Here is a tiny trained network, its code and every weight. The questions are about switching its units off for an input and a class, where a switched-off unit gives its printed mean instead of its output.

import numpy as np


def w(rows, s, z=0):
    codes = np.array(rows[::2]) - 128.0
    scale = np.full(codes.shape[1], s)
    scale[-1] = z or s
    return codes * scale


def norm(h):
    return h / np.sqrt((h * h).mean(-1, keepdims=True) + 1e-5)


def f(y):
    return np.maximum(y, 0)


def log_softmax(a):
    a = a - a.max(-1, keepdims=True)
    return a - np.log(np.exp(a).sum(-1, keepdims=True))


def net(x, mask):
    res = np.array(x, float).reshape(1, 8) / 4 @ E
    u = 0
    for l in range(2):
        y = f(norm(res) @ A[l][:, :-1].T + A[l][:, -1])
        res = res + np.where(mask[u : u + 11], y, B[l][:, -1]) @ B[l][:, :-1]
        u += 11
    return log_softmax(norm(res)[-1] @ U[:, :-1].T + U[:, -1])


A, B = {}, {}
E = w([
[131,131,123,125,129,130],'x0',
[129,125,131,129,126,132],'x1',
[127,125,132,134,129,128],'x2',
[2,241,180,187,227,247],'x3',
[127,128,131,129,128,129],'x4',
[61,16,76,93,200,170],'x5',
[129,124,128,131,128,128],'x6',
[205,86,213,31,199,52],'x7',
],0.00067)
A[0] = w([
[94,156,154,186,186,174,79],'L0N0',
[173,215,142,180,18,78,60],'L0N1',
[160,149,227,49,196,111,146],'L0N2',
[176,68,204,90,204,93,165],'L0N3',
[94,251,176,115,121,134,142],'L0N4',
[171,93,204,50,221,92,26],'L0N5',
[32,158,128,197,178,208,239],'L0N6',
[186,196,216,91,129,73,65],'L0N7',
[151,87,31,127,20,102,175],'L0N8',
[90,55,74,93,132,168,84],'L0N9',
[226,61,92,157,82,53,253],'L0N10',
],0.002,0.0016)
B[0] = w([
[124,136,103,78,92,107,170],'L0N0',
[47,128,35,87,87,255,172],'L0N1',
[173,109,189,194,178,61,191],'L0N2',
[80,198,167,90,145,105,198],'L0N3',
[193,91,132,178,91,83,200],'L0N4',
[26,124,29,99,82,242,167],'L0N5',
[148,113,138,55,115,87,250],'L0N6',
[189,124,101,200,76,117,166],'L0N7',
[156,100,144,201,201,143,207],'L0N8',
[206,92,179,181,132,78,158],'L0N9',
[63,174,83,135,59,195,239],'L0N10',
],0.0027)
A[1] = w([
[147,118,109,69,93,91,192],'L1N0',
[175,52,131,255,154,90,44],'L1N1',
[174,211,137,138,61,116,85],'L1N2',
[208,102,152,190,173,111,121],'L1N3',
[72,77,97,65,142,159,128],'L1N4',
[135,109,158,133,210,128,4],'L1N5',
[136,151,113,143,69,126,210],'L1N6',
[177,166,174,204,169,126,123],'L1N7',
[174,162,153,149,96,118,34],'L1N8',
[128,180,178,105,122,136,112],'L1N9',
[96,182,150,93,132,149,219],'L1N10',
],0.0032,0.0016)
B[1] = w([
[90,157,125,170,151,175,191],'L1N0',
[241,70,253,136,117,18,171],'L1N1',
[76,120,164,69,216,87,230],'L1N2',
[162,55,90,183,60,168,162],'L1N3',
[136,182,73,177,60,178,203],'L1N4',
[114,194,197,78,169,39,140],'L1N5',
[149,115,170,105,180,100,253],'L1N6',
[163,60,74,183,49,172,171],'L1N7',
[89,151,95,118,133,162,159],'L1N8',
[99,136,84,119,109,154,173],'L1N9',
[186,78,137,131,135,93,218],'L1N10',
],0.0037,0.0024)
U = w([
[7,238,3,181,10,249,189],'0',
[20,247,247,4,243,6,206],'1',
[251,4,246,254,34,7,5],'2',
],0.004,0.0024)

Each question gives the input, the list of numbers given to net, and the class t.
The units are the neurons (one row each of A and B). Each row of codes is followed by its name. A weight is (code - 128) times the scale printed after its matrix; where a second scale follows, it is the last column's (A, B and U).
mask holds one flag per neuron, layer by layer. A switched-off neuron (its flag False) gives its mean, the last column of its row in B, instead of its output. The means were averaged over made-up inputs and are rounded, as every weight is.
A unit's drop is (log p(t) with every unit on - log p(t) with that unit switched off) / (log p(t) with every unit on - log p(t) with every unit switched off).
The circuit of an input: a set's keep is (log p(t) with only the set's units on - log p(t) with every unit switched off) / (log p(t) with every unit on - log p(t) with every unit switched off). Starting from the 12 units with the biggest drops (on a tie, the unit counted first), units are removed one at a time, each time the one whose removal leaves the highest keep (on an exact tie, the one counted first), for as long as the keep stays at least 0.8.
units of the circuit, in order: the units of the circuit, biggest drop first
k most important neurons: the k neurons with the biggest drops, biggest first
k most important neurons of layer l: the k neurons of layer l with the biggest drops, biggest first
input [-4,7,-4,-4,8,-8,-6,-2], class 0: units of the circuit, in order : L0N1
input [-6,8,-6,-3,8,1,-2,-7], class 2: units of the circuit, in order : L0N8, L1N1
input [-5,4,-2,-2,6,6,2,-6], class 2: units of the circuit, in order : L1N1, L0N9
input [8,-5,-2,2,-3,-8,1,-6], class 1: 2 most important neurons : L1N2, L0N10
input [-2,-4,2,-3,7,1,-8,5], class 0: 3 most important neurons of layer 1 : L1N4, L1N1, L1N2
input [4,-1,-1,2,6,0,-5,7], class 2: 3 most important neurons : L0N2, L0N7, L1N7
input [-3,-7,-7,3,3,0,-8,7], class 2: 2 most important neurons : L0N2, L0N7
input [-7,-8,-3,8,-3,-1,-3,-3], class 1: 2 most important neurons of layer 0 : L0N8, L0N6
input [-8,-6,-1,0,3,3,0,3], class 0: 2 most important neurons of layer 1 : L1N4, L1N2
input [3,-6,8,-7,0,0,-8,-3], class 0: 2 most important neurons of layer 0 : L0N10, L0N2
input [-5,8,-7,-8,3,3,5,1], class 0: 3 most important neurons : L0N2, L0N10, L0N4
input [-6,2,7,4,-8,0,1,6], class 2: 4 most important neurons of layer 0 : L0N2, L0N7, L0N1, L0N4
input [3,2,-2,-2,-7,-7,3,3], class 1: 2 most important neurons of layer 0 : L0N1, L0N10
input [-2,5,-1,0,1,-3,1,1], class 1: units of the circuit, in order : L1N2
input [-7,-3,-5,-5,5,1,-7,8], class 0: 2 most important neurons of layer 0 : L0N5, L0N10
input [-4,5,0,-7,3,1,8,1], class 0: 4 most important neurons of layer 1 : L1N1, L1N10, L1N2, L1N0
input [8,-8,6,-4,1,0,5,1], class 1: 2 most important neurons : L0N1, L0N10
input [6,-4,-2,7,0,-2,3,1], class 2: 3 most important neurons of layer 0 : L0N10, L0N1, L0N5
input [-3,-2,3,-1,1,1,-8,-6], class 2: 3 most important neurons : L0N8, L0N5, L0N10
input [-3,-4,-6,-7,6,0,-2,2], class 1: 2 most important neurons : L0N10, L0N1
